Below are the code and all the weights of a small trained network. Each question names an input and a class and asks about switching units off, where a switched-off unit gives its printed mean instead of its output.

import numpy as np


def w(rows, s, z=0):
    codes = np.array(rows[::2]) - 128.0
    scale = np.full(codes.shape[1], s)
    scale[-1] = z or s
    return codes * scale


def norm(h):
    return h / np.sqrt((h * h).mean(-1, keepdims=True) + 1e-5)


def f(y):
    return np.maximum(y, 0)


def log_softmax(a):
    a = a - a.max(-1, keepdims=True)
    return a - np.log(np.exp(a).sum(-1, keepdims=True))


def net(x, mask):
    res = np.array(x, float).reshape(1, 6) / 4 @ E
    u = 0
    for l in range(4):
        y = f(norm(res) @ A[l][:, :-1].T + A[l][:, -1])
        res = res + np.where(mask[u : u + 9], y, B[l][:, -1]) @ B[l][:, :-1]
        u += 9
    return log_softmax(norm(res)[-1] @ U[:, :-1].T + U[:, -1])


A, B = {}, {}
E = w([
[140,124,125,157],'x0',
[191,38,160,39],'x1',
[131,125,128,134],'x2',
[143,130,148,139],'x3',
[102,88,13,121],'x4',
[23,138,208,1],'x5',
],0.0071)
A[0] = w([
[110,173,120,221,113],'L0N0',
[228,100,149,72,90],'L0N1',
[122,117,134,82,78],'L0N2',
[205,48,158,61,4],'L0N3',
[108,151,126,42,109],'L0N4',
[164,151,176,161,143],'L0N5',
[8,166,165,124,210],'L0N6',
[88,160,119,131,219],'L0N7',
[26,78,2,148,169],'L0N8',
],0.0097,0.0024)
B[0] = w([
[168,178,82,238,219],'L0N0',
[105,104,57,192,195],'L0N1',
[125,180,123,145,164],'L0N2',
[73,130,136,221,200],'L0N3',
[199,92,48,166,204],'L0N4',
[158,212,61,51,185],'L0N5',
[50,229,1,224,253],'L0N6',
[87,160,146,184,188],'L0N7',
[171,217,197,117,239],'L0N8',
],0.0065,0.006)
A[1] = w([
[100,155,88,191,189],'L1N0',
[135,128,87,111,61],'L1N1',
[159,44,140,102,162],'L1N2',
[94,104,80,118,163],'L1N3',
[76,150,167,115,175],'L1N4',
[162,102,109,140,122],'L1N5',
[9,142,137,100,143],'L1N6',
[143,144,75,94,71],'L1N7',
[71,150,72,130,251],'L1N8',
],0.013,0.0026)
B[1] = w([
[190,128,134,72,252],'L1N0',
[135,162,181,134,138],'L1N1',
[90,112,207,252,145],'L1N2',
[188,132,172,145,162],'L1N3',
[253,113,90,95,160],'L1N4',
[184,126,146,135,152],'L1N5',
[191,34,60,101,194],'L1N6',
[116,150,202,159,145],'L1N7',
[222,96,188,127,226],'L1N8',
],0.0077,0.011)
A[2] = w([
[78,125,172,146,126],'L2N0',
[128,221,159,117,126],'L2N1',
[189,139,244,157,158],'L2N2',
[112,108,185,18,172],'L2N3',
[74,198,121,150,159],'L2N4',
[56,149,133,58,4],'L2N5',
[86,91,91,168,95],'L2N6',
[86,121,194,94,32],'L2N7',
[112,157,83,70,99],'L2N8',
],0.011,0.0037)
B[2] = w([
[219,121,119,71,130],'L2N0',
[79,81,206,92,191],'L2N1',
[117,221,160,98,255],'L2N2',
[80,78,146,166,148],'L2N3',
[60,83,208,228,157],'L2N4',
[14,74,3,116,128],'L2N5',
[117,188,201,93,130],'L2N6',
[51,132,42,241,128],'L2N7',
[136,70,25,179,136],'L2N8',
],0.0068,0.0077)
A[3] = w([
[61,148,142,239,86],'L3N0',
[68,162,178,141,63],'L3N1',
[172,31,209,144,129],'L3N2',
[63,123,166,254,5],'L3N3',
[179,96,110,35,116],'L3N4',
[152,16,217,163,151],'L3N5',
[54,136,12,166,83],'L3N6',
[194,197,166,146,120],'L3N7',
[69,141,47,74,22],'L3N8',
],0.0086,0.0026)
B[3] = w([
[1,196,38,183,155],'L3N0',
[136,147,190,70,136],'L3N1',
[109,242,163,153,175],'L3N2',
[103,178,103,159,146],'L3N3',
[132,76,214,167,170],'L3N4',
[77,178,56,247,170],'L3N5',
[109,147,185,217,134],'L3N6',
[191,118,143,65,254],'L3N7',
[215,124,49,149,128],'L3N8',
],0.0076,0.0089)
U = w([
[128,139,162,152,233],'0',
[33,130,116,253,184],'1',
[167,53,85,142,207],'2',
[139,153,189,95,76],'3',
[144,105,123,143,144],'4',
[135,130,156,125,94],'5',
[42,63,154,127,2],'6',
],0.013,0.0042)

Each question gives the input, the list of numbers given to net, and the class t.
The units are the neurons (one row each of A and B). Each row of codes is followed by its name. A weight is (code - 128) times the scale printed after its matrix; where a second scale follows, it is the last column's (A, B and U).
mask holds one flag per neuron, layer by layer. A switched-off neuron (its flag False) gives its mean, the last column of its row in B, instead of its output. The means were averaged over made-up inputs and are rounded, as every weight is.
A unit's drop is (log p(t) with every unit on - log p(t) with that unit switched off) / (log p(t) with every unit on - log p(t) with every unit switched off).
The circuit of an input: a set's keep is (log p(t) with only the set's units on - log p(t) with every unit switched off) / (log p(t) with every unit on - log p(t) with every unit switched off). Starting from the 12 units with the biggest drops (on a tie, the unit counted first), units are removed one at a time, each time the one whose removal leaves the highest keep (on an exact tie, the one counted first), for as long as the keep stays at least 0.8.
circuit, biggest first: the units of the circuit, biggest drop first
most important unit: the unit with the biggest drop
top k neurons: the k neurons with the biggest drops, biggest first
k most important neurons of layer l: the k neurons of layer l with the biggest drops, biggest first
drop of u: that unit's drop, to one decimal
input [-3,-5,3,2,6,8], class 2: circuit, biggest first	(L1N6)
input [-5,-8,5,-4,-5,2], class 1: circuit, biggest first	(L0N6 L2N4)
input [2,6,-6,6,8,-3], class 3: circuit, biggest first	(L0N8 L1N6 L0N4)
input [-2,-6,6,-5,2,8], class 2: circuit, biggest first	(L1N6 L2N2)
input [-7,8,-7,-3,-7,-4], class 1: top 4 neurons	(L0N6 L1N2 L0N8 L0N1)
input [-6,5,-4,8,8,-4], class 0: 2 most important neurons of layer 1	(L1N2 L1N6)
input [1,3,4,0,5,7], class 2: 2 most important neurons of layer 0	(L0N0 L0N5)
input [4,6,-3,-3,5,5], class 1: 2 most important neurons of layer 0	(L0N0 L0N6)
input [-1,-7,0,-7,-7,8], class 2: 3 most important neurons of layer 1	(L1N4 L1N6 L1N8)
input [-6,-5,-2,1,7,-1], class 3: top 2 neurons	(L0N8 L1N0)
input [5,8,5,1,-4,2], class 1: top 2 neurons	(L0N6 L1N2)
input [5,7,7,2,7,-7], class 1: top 3 neurons	(L0N6 L1N2 L3N5)
input [2,6,-5,-3,-4,2], class 1: 2 most important neurons of layer 1	(L1N2 L1N0)
input [3,-2,8,6,-6,8], class 2: 3 most important neurons of layer 0	(L0N8 L0N6 L0N0)
input [-5,5,-5,2,-2,3], class 1: 2 most important neurons of layer 3	(L3N5 L3N2)
input [-5,7,6,-4,1,4], class 1: most important unit	L3N5
input [3,6,4,-4,7,-5], class 3: 3 most important neurons of layer 0	(L0N8 L0N4 L0N0)
input [8,8,1,3,-4,-3], class 1: 2 most important neurons of layer 0	(L0N6 L0N8)
input [-2,-1,-3,-4,5,6], class 2: 2 most important neurons of layer 0	(L0N6 L0N0)
input [7,1,-2,4,8,1], class 3: most important neuron of layer 2	(L2N2)
input [8,3,-2,-2,-3,8], class 2: drop of L1N6	0.5
input [0,8,-2,-2,6,-2], class 1: drop of L1N0	0.2
input [-3,8,6,7,6,-3], class 1: drop of L3N5	0.1
